[128 = 0]
[117 136 163 145 170 131 135 139  82 139 116 105 120 140  68 137  95 135
 106  81 109 140 132 193]  (36)
[102  97 122 133 203  82 105  92  97  36 178 129 130 100  76  43 103  96
 155 134 147 100 140 156]  (36)
[158 130 127 155 100 180 129 132  77 221 127 129 105 140 128 147 179 111
 126 158 107 152 130  76]  (36)
[114 139 164 148 187 122 139 146  77 134 119 105 113 144  64 139  72 130
 110  74 108 141 129 205]  (36)
[123 120 113 108 121 144  75  99 137 110 138 129 130 105 131  83 129 125
 159 175 158 122 125 156]  (35)
[166 110 132  97 113 134 135 130 148  98 110 139 106 135 138 166  91 120
 124 131 121 124 104 113]  (36)
[109 131 125 120 157 134  95 105 132 112 139 111 123  89  91 105  68 136
 165 114 162 134 132 196]  (35)
[121 138 153  94 108 177 106 133 149 133 107 103 140  82 116 145  77 163
 145 118 148 152 137 186]  (35)
[100 177 162 158 142 188 114 137  75 227  93  86 114 117  68 149  77 183
 114  66 118 186 142 191]  (35)
[124 131 153 146 145 150 105 110  70 152 125 111 107 130  76 116 111 110
 135 115 114 141 124 142]  (36)
[119 118 113 109 145 102 107 116 136  75 138 129 155  99 119  53 126 125
 142 151 146  95 136 146]  (35)
[122 145 153  95 108 144 120 127 157 116  75 114 127 117 116 167  64 184
 104  81 130 138 119 176]  (35)
